m = [125 127 140 138 125 150]
Find the entry just left of the largest entry.
Answer: 125
Find the entry just left of 140.
Answer: 127

grid =
[[128 126 128 130 129 129 133]
 [128 126 129 127 129 127 131]
 [125 116 124 140 128 134 153]
 [124 117 121 135 125 133 146]
 [127 119 134 135 133 127 149]
 [122 112 118 129 119 131 148]
 [125 118 123 135 126 132 145]]
Find the entry just left of 121.
A: 117
Find the entry just left of 149.
A: 127
Find the bottom-right entry.
A: 145
The largest entry -> 153
The fifth-last entry, reading row by row is 123
The smallest entry in the first column -> 122
The top-left entry is 128
Find the entry in the top-right corner.
A: 133
The entry just left of 130: 128
Find the third-last entry, reading row by row.
A: 126
The entry at the centre: 135
The 4th entry, reading row by row is 130
Find the second entry in reading order.
A: 126
Find the entry just right of 112.
A: 118
The third entry on the main diagonal: 124
Find the first entry in the row that holds the largest entry.
A: 125
The second smallest entry -> 116
The bottom entry of the column that holds the smallest entry: 118

arr = (121, 123, 149, 117, 124, 148)
Give the 2nd largest entry.
A: 148
The third entry from the left is 149
The 3rd smallest entry is 123

M =
[[141 105 137 135 115 132 108]
 [118 130 138 141 115 132 143]
 [123 131 132 121 149 149 145]
 [122 136 108 151 132 129 119]
 [137 145 128 123 147 124 115]
 [107 126 122 135 127 152 130]
 [145 113 127 118 145 140 131]
 [127 108 130 113 107 138 128]
 [151 137 124 143 137 142 150]
 [136 127 146 127 144 141 128]
 [118 144 114 138 113 143 121]
 [117 122 135 108 152 118 152]
 [125 131 108 122 142 129 113]
 [146 151 153 115 137 127 137]]
The third entry on the main diagonal is 132
Report the top-left entry.
141
Report the first entry of the largest entry's row.
146
The entry in the top-right corner -> 108
Report the largest entry in the last row.
153
The fifth entry in reading order is 115
Report the entry just right of the smallest entry.
137
Report the largest entry in the last column.
152
Report the last entry, reading row by row.
137
The smallest entry is 105
Report the 2nd entry on the diagonal from the top-right corner.
132
The 4th-last entry, reading row by row is 115
Report the 3rd entry on the diagonal from the top-right corner.
149
The 2nd entry on the main diagonal is 130
The largest entry in the first column -> 151
Report the fourth entry in reading order.
135

Read these off the matrix that follows.
1) Give the fourth-last entry, reading row by row.
2) Give the 2nd entry on the main diagonal.
3) Give the entry directly above 135.
4) Give the largest entry.
5) Give the entry just left of the largest entry.
6) Give the 1st entry on the main diagonal.
7) Give the smallest entry in the last row.
8) Give the 5th entry, reading row by row.
[[122 143 111 149  98]
 [121 148 106 157 131]
 [149 117 154 109 144]
 [129 104 156 119 101]
 [145 102 148 118 110]
 [134 132 143 149 113]
 [135 118 134 106 106]
 [114 158 114 124  98]
 [128 134 108 141 157]]
1) 134
2) 148
3) 134
4) 158
5) 114
6) 122
7) 108
8) 98

Questions about the row below.
1) Report the second entry from the left.
2) Report the 3rd entry from the right.
3) Report the first entry from the left.
4) Report the 4th entry.
[151 105 134 108 138 135 143 109 132 158 146 135 137]
1) 105
2) 146
3) 151
4) 108

[[137 125 121 136 127 149 131 138 127 115]
 [133 127 124 136 127 136 120 133 126 124]]
The first entry in the row that holds the largest entry is 137
The entry in the top-right corner: 115
Give the entry just right of 131.
A: 138
Give the entry in the bottom-left corner.
A: 133
The last entry, reading row by row: 124
Give the entry directly below the largest entry.
A: 136
The second entry on the diagonal from the top-right corner -> 126

129  130  138  129  124  138  125  124  133  131  128  135  134  129  129  120
148  128  147  136  127  147  132  150  137  140  144  136  135  139  139  125
What is the fifth-last entry, reading row by row? 136
What is the entry directly above the largest entry? 124
What is the fifth entry, reading row by row? 124
The largest entry in the first column -> 148
The entry just left of the largest entry is 132
What is the bottom entry of the column that holds the smallest entry? 125
What is the second entry on the diagonal from the top-right corner? 139
The entry directly above 140 -> 131
The entry just left of the smallest entry is 129

Read these off the row that follows.
1) Find the first entry.
2) Find the maximum.
3) Find the third entry from the right.
4) Find the second largest entry.
5) Find the entry just right of the smallest entry.
[134, 141, 137, 149, 144, 108, 133, 143, 153, 126, 144, 147]
1) 134
2) 153
3) 126
4) 149
5) 133
